Below is a small trained network, with its code and all its weights. Each question gives an input and a class and asks what happens when units are switched off, that is, made to give their printed mean instead of their output.

import numpy as np


def w(rows, s, z=0):
    codes = np.array(rows[::2]) - 128.0
    scale = np.full(codes.shape[1], s)
    scale[-1] = z or s
    return codes * scale


def norm(h):
    return h / np.sqrt((h * h).mean(-1, keepdims=True) + 1e-5)


def f(y):
    return y / 2 * (1 + np.tanh(0.7978845608 * (y + 0.044715 * y**3)))


def log_softmax(a):
    a = a - a.max(-1, keepdims=True)
    return a - np.log(np.exp(a).sum(-1, keepdims=True))


def net(x, mask):
    res = np.array(x, float).reshape(1, 5) / 4 @ E
    u = 0
    for l in range(2):
        y = f(norm(res) @ A[l][:, :-1].T + A[l][:, -1])
        res = res + np.where(mask[u : u + 14], y, B[l][:, -1]) @ B[l][:, :-1]
        u += 14
    return log_softmax(norm(res)[-1] @ U[:, :-1].T + U[:, -1])


A, B = {}, {}
E = w([
[186,118,149,143,127,183],'x0',
[121,98,220,220,37,103],'x1',
[74,106,200,33,166,34],'x2',
[156,254,116,173,162,4],'x3',
[167,244,137,136,105,155],'x4',
],0.006)
A[0] = w([
[27,149,128,102,154,33,129],'L0N1',
[120,124,46,178,161,108,45],'L0N2',
[107,110,173,126,101,207,196],'L0N3',
[133,82,150,158,99,93,33],'L0N4',
[85,72,173,150,159,50,3],'L0N5',
[125,129,150,186,94,197,86],'L0N6',
[91,177,74,65,171,82,125],'L0N7',
[126,139,165,186,95,142,175],'L0N8',
[131,179,162,123,116,23,126],'L0N9',
[109,153,103,159,124,149,107],'L0N10',
[8,137,191,117,109,70,143],'L0N11',
[76,171,136,90,103,39,86],'L0N12',
[145,160,109,40,99,177,71],'L0N13',
[137,30,191,105,66,117,123],'L0N14',
],0.012,0.0037)
B[0] = w([
[193,106,37,140,254,152,254],'L0N1',
[229,112,43,152,111,112,145],'L0N2',
[142,140,167,149,109,151,200],'L0N3',
[58,155,141,67,73,147,148],'L0N4',
[69,209,130,226,110,143,191],'L0N5',
[193,187,143,169,194,83,181],'L0N6',
[30,113,147,150,183,30,221],'L0N7',
[102,137,183,164,149,64,190],'L0N8',
[6,252,153,59,157,97,250],'L0N9',
[162,108,85,180,107,70,138],'L0N10',
[144,136,62,253,90,224,248],'L0N11',
[93,177,25,103,190,159,223],'L0N12',
[66,224,161,86,147,139,157],'L0N13',
[131,64,152,52,134,156,220],'L0N14',
],0.0072,0.008)
A[1] = w([
[64,131,68,64,186,84,73],'L1N1',
[125,180,91,107,1,34,126],'L1N2',
[156,215,64,73,161,159,78],'L1N3',
[166,175,132,129,100,146,144],'L1N4',
[140,38,113,108,166,155,188],'L1N5',
[38,224,209,100,111,95,183],'L1N6',
[55,82,82,81,128,143,143],'L1N7',
[133,121,52,239,146,137,116],'L1N8',
[74,83,140,96,150,53,87],'L1N9',
[97,185,154,142,93,165,195],'L1N10',
[164,50,229,43,134,162,166],'L1N11',
[133,116,179,214,56,145,3],'L1N12',
[181,110,79,196,96,113,98],'L1N13',
[35,134,120,145,46,36,79],'L1N14',
],0.011,0.0045)
B[1] = w([
[75,201,146,238,181,67,241],'L1N1',
[80,120,102,163,244,169,147],'L1N2',
[86,84,82,121,96,137,220],'L1N3',
[84,142,123,159,121,89,149],'L1N4',
[163,162,63,118,141,103,172],'L1N5',
[70,126,128,75,158,152,254],'L1N6',
[133,195,145,218,174,129,182],'L1N7',
[171,148,119,58,96,95,231],'L1N8',
[45,151,114,148,147,104,143],'L1N9',
[75,97,127,179,120,158,203],'L1N10',
[169,80,109,65,187,109,202],'L1N11',
[114,88,159,135,104,87,165],'L1N12',
[129,159,195,96,78,101,149],'L1N13',
[65,138,64,56,183,171,151],'L1N14',
],0.011,0.0078)
U = w([
[161,41,231,170,85,159,109],'0',
[32,253,67,214,238,80,177],'1',
[199,237,214,208,72,87,112],'2',
[69,135,177,92,171,193,130],'3',
[126,108,95,141,123,74,2],'4',
[206,206,47,55,78,70,128],'5',
[208,70,138,42,226,159,162],'6',
[123,165,72,160,98,214,116],'7',
],0.015,0.0092)

Each question gives the input, the list of numbers given to net, and the class t.
The units are the neurons (one row each of A and B). Each row of codes is followed by its name. A weight is (code - 128) times the scale printed after its matrix; where a second scale follows, it is the last column's (A, B and U).
mask holds one flag per neuron, layer by layer. A switched-off neuron (its flag False) gives its mean, the last column of its row in B, instead of its output. The means were averaged over made-up inputs and are rounded, as every weight is.
A unit's drop is (log p(t) with every unit on - log p(t) with that unit switched off) / (log p(t) with every unit on - log p(t) with every unit switched off).
The circuit of an input: a set's keep is (log p(t) with only the set's units on - log p(t) with every unit switched off) / (log p(t) with every unit on - log p(t) with every unit switched off). Starting from the 12 units with the biggest drops (on a tie, the unit counted first), units are removed one at a time, each time the one whose removal leaves the highest keep (on an exact tie, the one counted first), for as long as the keep stays at least 0.8.
circuit, biggest first: the units of the circuit, biggest drop first
unit that matters most: the unit with the biggest drop
top k neurons: the k neurons with the biggest drops, biggest first
top k neurons in layer l: the k neurons of layer l with the biggest drops, biggest first
input [-5,3,-1,-8,7], class 6: top 4 neurons in layer 0	L0N11; L0N14; L0N5; L0N9
input [8,6,0,-5,-7], class 6: circuit, biggest first	L1N11; L0N14
input [2,3,0,2,-8], class 3: top 2 neurons	L0N4; L0N5
input [2,2,-2,-1,1], class 2: unit that matters most	L0N6
input [4,-8,-6,7,-4], class 5: top 2 neurons	L0N9; L0N2
input [0,6,-3,0,3], class 2: top 3 neurons in layer 0	L0N9; L0N6; L0N7
input [3,-7,-4,-5,-3], class 6: top 4 neurons in layer 0	L0N9; L0N7; L0N12; L0N5
input [3,4,5,-6,4], class 6: top 2 neurons	L0N14; L1N11
input [6,-4,-6,0,1], class 5: top 2 neurons	L0N9; L1N1
input [0,6,-4,-1,6], class 2: top 2 neurons	L0N9; L0N6
input [4,4,5,-3,4], class 0: top 3 neurons	L0N1; L0N11; L0N3
input [6,-2,3,-1,0], class 6: top 2 neurons	L0N9; L1N11
input [7,-8,-6,1,4], class 5: top 2 neurons	L0N9; L1N1
input [-8,7,7,-8,-1], class 7: top 2 neurons	L0N11; L0N5
input [6,-3,-7,2,4], class 5: top 2 neurons in layer 1	L1N1; L1N8
input [3,-1,-1,-4,1], class 6: unit that matters most	L0N11
input [5,3,-2,-8,8], class 0: top 2 neurons in layer 0	L0N9; L0N1
input [2,2,5,-4,8], class 3: top 2 neurons in layer 0	L0N13; L0N1
input [-4,0,-5,-3,0], class 2: top 2 neurons	L0N1; L0N12
input [4,-4,-1,-7,2], class 6: top 4 neurons in layer 0	L0N11; L0N9; L0N5; L0N12
